Below is a small trained network, with its code and all its weights. Each question gives an input and a class and asks what happens when units are switched off, that is, made to give their printed mean instead of their output.

import numpy as np


def w(rows, s, z=0):
    codes = np.array(rows[::2]) - 128.0
    scale = np.full(codes.shape[1], s)
    scale[-1] = z or s
    return codes * scale


def f(y):
    return y / 2 * (1 + np.tanh(0.7978845608 * (y + 0.044715 * y**3)))


def log_softmax(a):
    a = a - a.max(-1, keepdims=True)
    return a - np.log(np.exp(a).sum(-1, keepdims=True))


def net(x, mask):
    res = np.array(x, float).reshape(1, 2) / 4 @ E
    y = f(res @ A[0][:, :-1].T + A[0][:, -1])
    res = res + np.where(mask, y, B[0][:, -1]) @ B[0][:, :-1]
    return log_softmax(res[-1] @ U[:, :-1].T + U[:, -1])


A, B = {}, {}
E = w([
[230,89,50,204,163,100,54,160,16],'x0',
[233,178,153,63,248,160,168,163,130],'x1',
],0.012)
A[0] = w([
[74,167,180,18,163,140,170,91,229,226],'neuron 1',
[57,101,104,153,61,139,151,104,150,167],'neuron 2',
[214,250,191,58,224,161,163,145,136,216],'neuron 3',
[96,75,74,193,79,59,51,99,146,253],'neuron 4',
[26,116,126,149,56,165,117,78,139,165],'neuron 5',
[151,132,93,254,178,147,90,189,30,171],'neuron 6',
[134,98,168,130,114,86,67,177,95,133],'neuron 7',
],0.0087,0.0059)
B[0] = w([
[92,199,149,144,163,58,164,217,203,236],'neuron 1',
[110,117,115,141,33,138,75,168,182,182],'neuron 2',
[134,170,83,54,203,185,170,105,151,249],'neuron 3',
[87,71,172,148,154,63,82,80,145,211],'neuron 4',
[96,175,103,144,107,149,45,94,254,195],'neuron 5',
[104,73,147,151,232,115,168,78,22,219],'neuron 6',
[137,87,164,133,156,112,147,81,91,150],'neuron 7',
],0.011,0.02)
U = w([
[198,68,158,145,159,42,129,131,59,253],'0',
[145,176,102,164,79,169,141,104,107,17],'1',
[99,65,156,187,110,136,96,102,139,23],'2',
[116,163,122,148,57,121,34,133,195,184],'3',
[105,135,179,114,101,119,164,194,102,12],'4',
[123,217,125,83,131,141,222,206,189,221],'5',
[177,141,37,86,155,255,173,91,71,152],'6',
],0.0088,0.0028)

Each question gives the input, the list of numbers given to net, and the class t.
The units are the neurons (one row each of A and B). Each row of codes is followed by its name. A weight is (code - 128) times the scale printed after its matrix; where a second scale follows, it is the last column's (A, B and U).
mask holds one flag per neuron, in row order. A switched-off neuron (its flag False) gives its mean, the last column of its row in B, instead of its output. The means were averaged over made-up inputs and are rounded, as every weight is.
A unit's drop is (log p(t) with every unit on - log p(t) with that unit switched off) / (log p(t) with every unit on - log p(t) with every unit switched off).
The circuit of an input: a set's keep is (log p(t) with only the set's units on - log p(t) with every unit switched off) / (log p(t) with every unit on - log p(t) with every unit switched off). Starting from all 7 units, units are removed one at a time, each time the one whose removal leaves the highest keep (on an exact tie, the one counted first), for as long as the keep stays at least 0.8.
units of the circuit, in order: the units of the circuit, biggest drop first
k most important neurons: the k neurons with the biggest drops, biggest first
drop when u is switched off: that unit's drop, to one decimal
input [1,0], class 0: units of the circuit, in order => [neuron 3; neuron 5]
input [7,8], class 6: units of the circuit, in order => [neuron 3]
input [-3,-1], class 3: 3 most important neurons => [neuron 3; neuron 6; neuron 5]
input [1,7], class 6: units of the circuit, in order => [neuron 3; neuron 1]
input [6,4], class 6: 3 most important neurons => [neuron 4; neuron 1; neuron 3]
input [4,3], class 6: 2 most important neurons => [neuron 4; neuron 1]
input [1,1], class 6: 2 most important neurons => [neuron 1; neuron 4]
input [6,-6], class 0: 2 most important neurons => [neuron 6; neuron 7]
input [-8,-3], class 3: 2 most important neurons => [neuron 5; neuron 3]
input [-4,-2], class 3: 2 most important neurons => [neuron 3; neuron 5]
input [1,5], class 6: drop when neuron 1 is switched off => 0.5
input [5,-4], class 0: drop when neuron 6 is switched off => 0.2
